Each row is followed by roughly how far along a hidden order it lies, from 0 to 30. A new part has a new order.
[ 8  0 -2  0  1  1  0 27 13  3  4  1  1 -2  1 -2  1 -2  0  1 -7  5] -> 3
[ 14   0  -4   0   2   2  -2  10  10  -1   3   3  11   1   2  -3   1  -3
  -1   1 -12   8] -> 0
[ 15   8  12  -2   3  -1  -2  -1   3   0   0   1   3  -1   1   1   1   0
   2   0 -10   4] -> 29
[ 4  0 -2 -1  0  0 -1  1  3  0  0  1  8  9  2  2  1  0  0  0 -4  3] -> 3
[ 7  0 -2 -1  1  1 -1  2  3  0  0  0  1 -2  1 -1  2  3  9  2 -4  4] -> 23
[ 3  0  2  1 12  9  9 15  4 -1  0  0 -1 -2  1 -2  0 -1  0  1 -2  4] -> 19
[ 3 -1 -1 -3  1 -1 -1 -9 -2  1  1  2 11 12  1  5  2  3  2 -1 -3 -2] -> 4
[ 8  0 -2 -1  0  1 -1  3  3  0  1  0  0 -1  1  2  4  5  5  1 -5  4] -> 14
[ 7  1  1  3 13 10  9 23 10 -1  0 -1 -3 -5  2 -4  0 -3 -1  1 -6  6] -> 19
[ 6  1  3  1 16  7  6  5  4 -1  0  0  0 -2  1 -1  1 -1  0  1 -6  5] -> 21
[ 5  0 -2  1  0  3 -2  7  5 -1  0  0 -2 -3  2 -1  3  3  6  1 -6  5] -> 16
[11  0 -2  0  1  1  2 22 11  3  4  1 -1 -2  1 -1  0  0 -2  1 -5  5] -> 3
[ 8  2  9  1 13  7  1  6  5 -1  0  0  0 -2  1 -2  1 -1  0  1 -9  5] -> 24
[22 10  5  0  1  1 -1  6  5  0  0  0  0 -2  2 -2  1 -2  0  1 -7 10] -> 30
[ 6  2 -2  4  1  3  5 44 16  1  2 -1 -5 -5  2 -5  0 -4 -2  2 -4  7] -> 5
[ 1  6 -2  0  1  1  6 38  9  2  2  0 -1  0  1 -1  0 -1  1  1 -1  2] -> 5
[ 18  -4  -7  -7   3  -1  -3  -5   4   1   0   1   7   0   2   3   5   8
  11   0 -17   4] -> 18
[10  4 11  2 10  5  0  7  7 -1  0 -1 -1 -2  2 -3  1 -1  0  1 -8  6] -> 25
[ 11  -1  -4  -2   1   0  -2   0   5   0   2   3  12   8   3   1   2  -1
   1   0 -10   4] -> 2
[13 -1 -3 -3  1  1 -2  0  3  0  0  0  2 -1  1  0  2  2  8  1 -4  7] -> 26
[ 7  0 -2  1  0  1 -1  5 -1 -1  0  0 -1 -1  2  2  4  4  3  1 -6  5] -> 12
[ 7  2 -2  6  0  4 -1 19 12 -3 -1 -2 -5 -2  5 -3  2 -4 -2  2 -6 10] -> 7
[ 9 -1 -3 -2  0  0 -1  2  3  0  0  1  2  0  2  4  5  5  4  0 -6  3] -> 12
[ 6 -1 -2 -1  4  2  7 39 11  2  1  0  2 -1  1  0  1  0  0  0 -6  2] -> 6
[16  2 -1 -1  1  1 -1  1  7 -1  0  0  0 -2  2 -2  1 -1  3  1 -3 11] -> 29
[ 8  0 -4 -3  1  0 -1  1  4  0  1  2 12  9  2  2  1 -1  1  0 -7  3] -> 2
[ 7  0 -2 -1  0  0  0  9  7  3  5  3  4  0  1  0  1 -1  0  0 -6  3] -> 1
[ 5  0 -2 -1  1  0 -1  5  3  0  0  0  2  3  3  4  3  1  1  0 -6  5] -> 8
[ 5  2 -3  6  0  4  0 20 12  0  4  2 -2 -5  3 -8  0 -5 -3  2 -4  9] -> 0
[ 14  -1  -5  -1   2   2   5  39  16   1   2   0   0  -3   2  -3   1  -2
   1   1 -14   8] -> 5
[ 7 -1 -2 -3  1  0 -2  3  5  3  6  4  8  2  1  2  2  0  1  0 -9  2] -> 0
[  7   1  -2   1   0   1   0  15  10   2   5   2   2 -12   2  -3   1  -2
   0   1  -5   6] -> 1
[ 24   8   4  -4   4   0  -2  -2   4   0   0   1   3  -1   1   0   2   0
   1   0 -10   8] -> 30
[ 4  3  9  4 11  6  2 11  6 -1  0 -1 -4 -6  2 -4  0 -1 -2  1 -3  6] -> 23
[ 8 -1 -2 -3  1  0 -2 -3  2  1  4  5 13  4  1  1  1  0  2  0 -8  0] -> 0
[  6   2   6   3  14   7   1  13   8  -1   0  -1  -3  -4   2  -4   1  -3
  -1   1 -11   8] -> 22
[ 11  -1   0  -2  13   8   9  10   3   0   1   0   2  -1   1   0   2   0
   2   0 -11   4] -> 18
[-2  0  1  0 -1  2  6 31  7  3  2  0 -1 -1 -1  0  0  0 -1  0  2 -1] -> 5
[ 2  0  1  0 14  8 10 17  4  0  0  0  1 -2  1  0  3 -1  0  0 -6  4] -> 18
[ 9  3  7  4 13  6  3 12  7 -1  0 -1 -3 -4  2 -3  1 -2 -1  1 -6  6] -> 23
[10 -1 -2 -1  0  0 -2  2  3  0  1  0  2  0  2  3  5  6  5  0 -8  3] -> 13
[21  8  3  3  0  3 -1 11  9 -2  0 -1 -5 -6  3 -5  0 -4 -2  2 -4 15] -> 30
[  9  -1  -4  -2   1   0  -2   1   5   0   1   1  10   9   3   2   2   0
   1   0 -10   4] -> 3
[18 11 10  2  1  3  0 10  6 -2  0 -1 -5 -4  2 -4  0 -3 -1  1 -4 10] -> 30
[10  5 13  1 10  3 -1  4  6 -1  0 -1 -1 -3  2 -2  1 -2  0  1 -8  4] -> 26
[19 10  8  0  1  0 -1  6  3  0  0  0  0 -2  1 -1  1 -1  1  1 -5  6] -> 30
[20  9  7  0  2  0 -1  2  4  0  0  0  1 -2  1 -1  1 -1  0  0 -5  8] -> 30
[ 9  0 -3 -1  3  1 -1  4  5  0  0  0  0 -2  1 -1  1  1  7  2 -2  5] -> 25
[ 7  0 -1  0 13  8 11 19  5 -1  0  0  0 -2  1 -1  1 -1  0  1 -8  5] -> 18
[17  3  1 -3  1 -1 -1 -1  1  0  0  0  2  0  0  1  1  1  2  0 -2  8] -> 30
[ 3 -2 -1 -2  5 -1 -1  1  1  3  5  4  9  3  0  4  1  2  1  0 -3  0] -> 0
[ 8  1 -3  2  1  2 -1 12  9  0  4  3  5 -1  2 -4  0 -4 -1  1 -7  7] -> 0
[22  8  8 -6  1 -3 -3 -7 -3  2  1  2  7  3  0  5  2  3  3 -1 -9  0] -> 30
[ 11   1  -4   2   2   2  -2  11  11  -2   0  -1  -2  -2   4   0   3  -1
   0   2 -10  11] -> 9
[13 11 13  0  2  0  0  0  2  0  0  0 -1  0  0  0  0  0  0  0 -1  4] -> 29
[10  7 15  3  7  3  0 10  6 -1  0 -1 -2 -3  2 -3  1 -3 -1  1 -5  5] -> 27
[ 11   0   0  -1  13   8   7  12   5  -1   0   0   1  -3   2  -2   1  -1
   1   1 -11   6] -> 20
[ 6  0 -2  0  1  1 -1  3  4 -1  1  2 10  7  2  0  1 -1  1  1 -6  4] -> 2
[ 6  0 -2  1  0  2 -1 10  5 -1  0  0 -1 -2  2  2  3  4  4  1 -5  4] -> 13
[ 4  0 -3  2  0  3 -1  9  7 -2  0 -1 -3 -3  2 -1  3  4  4  1 -4  6] -> 15
[ 8  1 -4  0  2  2 -2  9 10  1  4  3  7  0  2 -2  1 -3  0  1 -6  6] -> 0
[19  5 -1  0  0  1 -1  3  6 -1 -1  0 -1 -3  2 -2  1 -1  0  1 -6 12] -> 30
[ 11  -1  -1  -2   1   0  -3   4   6   0   0   0   1  -1   2   1   4   7
   9   1 -10   4] -> 17
[ 13  -1  -4  -2   1   0  -2   0   5   0   0   1   4   3   3   5   4   1
   2   1 -11   6] -> 8
[ 9 -1 -3 -3  0  0  1 21  9  3  4  1  3 -1  1  0  1  0  1  0 -9  4] -> 3
[ 7  0  0 -1  9  8 13 23  5  0  0  0  0 -1  1  0  1 -1  0  0 -5  3] -> 16
[ 22   4  11  -2  11   2  -2  -3   7   0   1   1   3  -3   2   0   2  -1
   2   0 -15   7] -> 26
[ 11   0  -4   1   8   9  14  33   9  -1   0   0  -1  -4   3  -3   1  -3
   0   2 -10   8] -> 14
[14 -1 -1 -3  1  0 -2  0  2  0  0  0  3  0  1  1  2  1  4  1 -2  8] -> 28
[ 5  1 -3  2  5  6 14 48 12 -1  0 -1 -4 -4  2 -4  0 -3  0  1 -6  7] -> 11
[ 10  -3  -1  -7   2  -2  -1 -13  -4   2   1   1   8   5  -1   9   4  10
   8  -1  -7  -4] -> 14
[ 11  -1  -4  -5   2  -2  -2   2   5   3   6   3   9   1   1   2   2   0
   2   0 -12   3] -> 1
[ 4  0 -1  1  1  3 10 43 10  1  1  0 -2 -2  1 -2  0 -1  0  1 -3  3] -> 8
[ 1  1 -1  3  1  4  8 48 13  0  1 -1 -4 -3  2 -4  0 -2 -1  1 -3  5] -> 7
[ 9  1 -2  2  2  5 13 48 12  0  1 -1 -3 -4  2 -3  0 -3 -1  1 -3  5] -> 9
[12  0 -3  1  1  2 -3  6  7 -1  0  0 -2 -3  2 -1  3  5  6  2 -6  6] -> 16
[  9   0  -2   0   2   2   4  40  14   1   2   0  -1  -4   3  -2   1  -2
   0   1 -10   5] -> 5
[ 5 -1 -2 -2  1  0 -1  0  3  0  0  0  4  7  2  4  3  1  1  1 -7  2] -> 7
[ 27   4  10  -4  10   2  -6   4  15  -1   1   0   4  -3   3  -1   4  -2
   2   1 -22  10] -> 27
[15  9  6  3  0  2  1  9  5 -1  0 -1 -5 -4  1 -4  0 -3 -1  1  2 10] -> 30
[10 -1 -3 -1  2  1 -2  2  3  0  2  3 12  7  2  0  1  0  0  0 -7  4] -> 1
[ 11  -1  -3  -3   2   3  10  47  11   1   1   0   2  -1   2   0   2  -1
   1   0 -10   5] -> 8
[ 7 -1 -3 -3  1  0  0  5  5  2  5  4  7  1  1  0  1  0  1  0 -5  0] -> 0
[ 7 -1 -2  0  1  1 -2  3  5  0  0  0  4  6  2  2  2 -1  1  0 -6  4] -> 5
[10  0 -2 -2  1 -2 -2  0  2  0  0  1  6  7  2  5  2  1  2  0 -6  2] -> 6
[ 8  0 -1 -2  0 -1 -1  4  3  1  3  4 14  6  1  1  1  0  0  0 -5  0] -> 0
[12  1 -2  1 -2  1 -1  6  3 -1  0  0 -1 -2  2 -2  1 -2  2  2 -1 10] -> 28
[14  3  0 -1  0  0  0  2  1  0  1  0  0  0  0 -1  1  0  2  1  1  8] -> 29
[15  3  2  0  0  0 -1  0  3  0  0  0  1 -1  1 -1  1 -1  2  1  1  8] -> 29
[ 3  2 -1  3 -1  2  0  9  6 -2  0 -1 -5 -2  2 -2  2  5  7  2 -3  5] -> 18
